Below are the code and all the weights of a small trained network. Each question names an input and a class and asks about switching units off, where a switched-off unit gives its printed mean instead of its output.

import numpy as np


def w(rows, s, z=0):
    codes = np.array(rows[::2]) - 128.0
    scale = np.full(codes.shape[1], s)
    scale[-1] = z or s
    return codes * scale


def norm(h):
    return h / np.sqrt((h * h).mean(-1, keepdims=True) + 1e-5)


def f(y):
    return np.maximum(y, 0)


def log_softmax(a):
    a = a - a.max(-1, keepdims=True)
    return a - np.log(np.exp(a).sum(-1, keepdims=True))


def net(x, mask):
    res = np.array(x, float).reshape(1, 7) / 4 @ E
    u = 0
    for l in range(2):
        y = f(norm(res) @ A[l][:, :-1].T + A[l][:, -1])
        res = res + np.where(mask[u : u + 6], y, B[l][:, -1]) @ B[l][:, :-1]
        u += 6
    return log_softmax(norm(res)[-1] @ U[:, :-1].T + U[:, -1])


A, B = {}, {}
E = w([
[7,53,254],'x0',
[124,125,115],'x1',
[113,118,104],'x2',
[59,239,134],'x3',
[127,128,127],'x4',
[121,123,117],'x5',
[112,114,97],'x6',
],0.0059)
A[0] = w([
[75,138,156,75],'0.n1',
[94,175,107,71],'0.n2',
[50,126,146,36],'0.n3',
[140,183,94,46],'0.n4',
[105,81,194,84],'0.n5',
[30,250,121,3],'0.n6',
],0.013,0.005)
B[0] = w([
[84,163,148,190],'0.n1',
[229,146,169,173],'0.n2',
[106,163,137,195],'0.n3',
[99,166,80,184],'0.n4',
[150,127,102,243],'0.n5',
[244,5,197,253],'0.n6',
],0.014,0.0051)
A[1] = w([
[149,246,53,39],'1.n1',
[36,105,223,251],'1.n2',
[150,189,38,161],'1.n3',
[130,151,155,55],'1.n4',
[168,111,161,88],'1.n5',
[131,66,79,87],'1.n6',
],0.012,0.0031)
B[1] = w([
[1,188,123,183],'1.n1',
[112,235,18,254],'1.n2',
[25,168,204,194],'1.n3',
[171,155,130,132],'1.n4',
[142,54,120,182],'1.n5',
[202,61,230,171],'1.n6',
],0.0075)
U = w([
[156,8,226,253],'0',
[25,166,116,3],'1',
],0.012,0.0018)

Each question gives the input, the list of numbers given to net, and the class t.
The units are the neurons (one row each of A and B). Each row of codes is followed by its name. A weight is (code - 128) times the scale printed after its matrix; where a second scale follows, it is the last column's (A, B and U).
mask holds one flag per neuron, layer by layer. A switched-off neuron (its flag False) gives its mean, the last column of its row in B, instead of its output. The means were averaged over made-up inputs and are rounded, as every weight is.
A unit's drop is (log p(t) with every unit on - log p(t) with that unit switched off) / (log p(t) with every unit on - log p(t) with every unit switched off).
The circuit of an input: a set's keep is (log p(t) with only the set's units on - log p(t) with every unit switched off) / (log p(t) with every unit on - log p(t) with every unit switched off). Starting from all 12 units, units are removed one at a time, each time the one whose removal leaves the highest keep (on an exact tie, the one counted first), for as long as the keep stays at least 0.8.
circuit, biggest first: the units of the circuit, biggest drop first
top k neurons: the k neurons with the biggest drops, biggest first
k most important neurons of layer l: the k neurons of layer l with the biggest drops, biggest first
drop of u: that unit's drop, to one decimal
input [5,5,0,-4,-5,-5,-4], class 1: top 2 neurons => 0.n6, 1.n2
input [4,-8,-1,2,3,1,-6], class 1: circuit, biggest first => 1.n2
input [8,7,6,-7,6,7,-7], class 1: 2 most important neurons of layer 1 => 1.n2, 1.n5
input [6,3,-3,-5,-8,-2,4], class 1: top 3 neurons => 0.n6, 1.n2, 0.n2
input [-8,-6,-6,-6,-4,4,-1], class 1: 2 most important neurons of layer 1 => 1.n1, 1.n3
input [7,8,3,8,4,-6,-5], class 0: 2 most important neurons of layer 0 => 0.n6, 0.n4
input [7,3,6,-5,-6,-5,-3], class 1: top 2 neurons => 0.n6, 1.n2
input [-4,-4,-3,4,-6,6,0], class 0: drop of 0.n6 => 1.8
input [-3,-7,-3,1,6,-7,-2], class 1: drop of 0.n6 => 3.6
input [6,-4,-2,8,-3,1,-1], class 0: drop of 0.n6 => 3.0
input [-4,-8,4,4,-8,-7,6], class 0: drop of 1.n1 => 0.0
